Below are the code and all the weights of a small trained network. Each question names an input and a class and asks about switching units off, where a switched-off unit gives its printed mean instead of its output.

import numpy as np


def w(rows, s, z=0):
    codes = np.array(rows[::2]) - 128.0
    scale = np.full(codes.shape[1], s)
    scale[-1] = z or s
    return codes * scale


def f(y):
    return y / 2 * (1 + np.tanh(0.7978845608 * (y + 0.044715 * y**3)))


def log_softmax(a):
    a = a - a.max(-1, keepdims=True)
    return a - np.log(np.exp(a).sum(-1, keepdims=True))


def net(x, mask):
    res = np.array(x, float).reshape(1, 8) / 4 @ E
    y = f(res @ A[0][:, :-1].T + A[0][:, -1])
    res = res + np.where(mask, y, B[0][:, -1]) @ B[0][:, :-1]
    return log_softmax(res[-1] @ U[:, :-1].T + U[:, -1])


A, B = {}, {}
E = w([
[113,102,99,217,187,115,153,35,38,80,172,192],'x0',
[145,140,105,255,159,89,136,196,126,115,69,83],'x1',
[143,115,121,152,108,139,156,142,134,130,153,123],'x2',
[223,160,28,60,164,116,189,79,168,64,125,108],'x3',
[175,135,173,105,72,42,114,136,55,51,110,123],'x4',
[128,128,115,111,137,125,109,123,109,140,108,134],'x5',
[187,111,189,159,122,193,145,92,146,117,59,173],'x6',
[145,178,102,132,103,144,55,173,178,77,148,197],'x7',
],0.0099)
A[0] = w([
[139,146,119,34,76,137,166,214,220,129,45,62,3],'n0',
[134,151,88,226,157,56,133,206,171,107,14,70,84],'n1',
[197,168,179,130,23,17,134,154,38,54,90,91,147],'n2',
[214,179,90,72,159,109,170,112,173,127,111,80,56],'n3',
[95,163,80,183,232,169,139,163,206,187,105,109,125],'n4',
[57,138,73,63,154,67,156,221,147,139,205,87,84],'n5',
[75,89,164,101,48,169,98,203,141,157,77,90,112],'n6',
[175,91,171,128,129,172,157,100,187,138,56,173,79],'n7',
[93,183,83,150,97,180,106,149,116,67,134,201,115],'n8',
[100,75,113,100,139,124,197,72,133,172,100,46,78],'n9',
[138,138,180,98,144,137,186,106,89,170,104,28,78],'n10',
[93,151,85,103,116,39,107,155,128,150,183,83,62],'n11',
[213,157,79,57,212,130,208,144,163,75,124,107,53],'n12',
[180,222,114,123,104,141,77,192,204,122,154,193,55],'n13',
[115,61,147,1,89,153,125,104,180,149,197,183,121],'n14',
[205,98,200,123,105,182,150,124,165,111,12,171,74],'n15',
[110,72,181,122,148,85,218,110,103,161,87,73,94],'n16',
],0.0076,0.0043)
B[0] = w([
[45,54,70,207,229,154,200,72,78,59,94,145,235],'n0',
[147,162,176,27,43,190,143,149,29,39,123,160,219],'n1',
[67,184,98,108,156,166,199,112,219,206,53,99,250],'n2',
[143,86,197,148,131,67,128,168,130,205,168,143,200],'n3',
[118,168,137,73,108,199,194,112,167,145,94,126,200],'n4',
[254,191,136,197,150,130,78,74,150,148,191,91,211],'n5',
[72,80,158,135,232,83,166,121,103,133,146,150,211],'n6',
[175,216,119,183,129,114,83,119,162,125,190,74,172],'n7',
[69,59,118,165,134,89,108,152,215,89,68,154,173],'n8',
[104,111,87,108,56,66,90,126,204,89,139,185,180],'n9',
[192,125,77,137,40,116,66,189,184,57,75,165,175],'n10',
[210,176,93,163,190,152,63,134,83,133,195,99,182],'n11',
[110,86,212,117,177,114,145,182,82,211,176,180,214],'n12',
[173,52,81,129,64,112,91,168,211,97,118,172,203],'n13',
[166,139,134,73,28,193,200,138,51,92,116,112,226],'n14',
[177,201,89,239,152,152,34,107,84,148,206,53,195],'n15',
[158,87,71,147,91,74,84,169,172,112,120,174,182],'n16',
],0.0083,0.012)
U = w([
[201,209,71,202,139,131,45,78,114,106,201,38,94],'0',
[150,36,44,116,58,58,54,170,223,51,80,165,58],'1',
[76,59,61,191,212,106,219,24,60,43,121,168,211],'2',
[169,157,155,39,34,192,168,143,37,61,112,105,3],'3',
[98,185,70,83,109,184,201,92,216,223,88,93,205],'4',
[102,57,254,157,142,92,101,216,86,231,154,161,189],'5',
],0.0096,0.0051)

Each question gives the input, the list of numbers given to net, and the class t.
The units are the neurons (one row each of A and B). Each row of codes is followed by its name. A weight is (code - 128) times the scale printed after its matrix; where a second scale follows, it is the last column's (A, B and U).
mask holds one flag per neuron, in row order. A switched-off neuron (its flag False) gives its mean, the last column of its row in B, instead of its output. The means were averaged over made-up inputs and are rounded, as every weight is.
A unit's drop is (log p(t) with every unit on - log p(t) with that unit switched off) / (log p(t) with every unit on - log p(t) with every unit switched off).
The circuit of an input: a set's keep is (log p(t) with only the set's units on - log p(t) with every unit switched off) / (log p(t) with every unit on - log p(t) with every unit switched off). Starting from the 12 units with the biggest drops (on a tie, the unit counted first), units are removed one at a time, each time the one whose removal leaves the highest keep (on an exact tie, the one counted first), for as long as the keep stays at least 0.8.
circuit, biggest first: the units of the circuit, biggest drop first
most important unit: the unit with the biggest drop
top k neurons: the k neurons with the biggest drops, biggest first
drop when u is switched off: that unit's drop, to one decimal
input [4,-1,-2,-8,8,4,4,6], class 4: circuit, biggest first -> [n2]
input [0,-7,7,6,-4,-7,3,-2], class 3: top 2 neurons -> [n14; n2]
input [-2,-2,5,2,-1,-6,0,1], class 2: circuit, biggest first -> [n2; n10]
input [-4,-7,-1,-7,4,5,2,-4], class 3: top 4 neurons -> [n14; n12; n3; n10]
input [-8,-4,1,-5,-3,1,-4,-4], class 2: top 2 neurons -> [n0; n6]
input [6,-6,7,0,8,8,4,-8], class 1: top 2 neurons -> [n16; n10]
input [-2,1,0,6,6,-7,-4,4], class 4: top 2 neurons -> [n2; n6]
input [6,-5,3,3,7,4,-1,3], class 4: top 2 neurons -> [n2; n0]
input [-4,-7,3,-5,4,-1,-8,-7], class 0: top 3 neurons -> [n5; n11; n1]
input [-1,5,-3,-5,4,2,0,4], class 3: top 3 neurons -> [n1; n12; n3]
input [-3,7,5,-3,0,5,-7,-5], class 0: top 3 neurons -> [n5; n11; n14]
input [2,0,-8,-2,-4,4,1,4], class 1: circuit, biggest first -> [n12; n15]
input [-7,-5,3,6,7,0,-7,-2], class 0: top 3 neurons -> [n5; n11; n4]
input [-8,7,8,4,6,8,-7,-7], class 2: most important unit -> n0
input [4,5,2,-4,1,6,4,5], class 1: top 3 neurons -> [n0; n8; n14]
input [-6,-5,-5,1,-1,-1,-2,1], class 2: top 2 neurons -> [n0; n1]
input [0,-1,2,-6,1,1,6,-5], class 0: circuit, biggest first -> [n15; n12]
input [-7,-7,2,5,-4,-8,-2,-5], class 2: drop when n0 is switched off -> 1.4
input [-8,-5,3,-6,1,0,8,-2], class 0: drop when n15 is switched off -> 1.1
input [-7,8,7,-7,-6,-2,-5,-1], class 3: circuit, biggest first -> [n1]
input [2,-1,-7,-7,7,-3,-6,7], class 1: drop when n15 is switched off -> 1.0
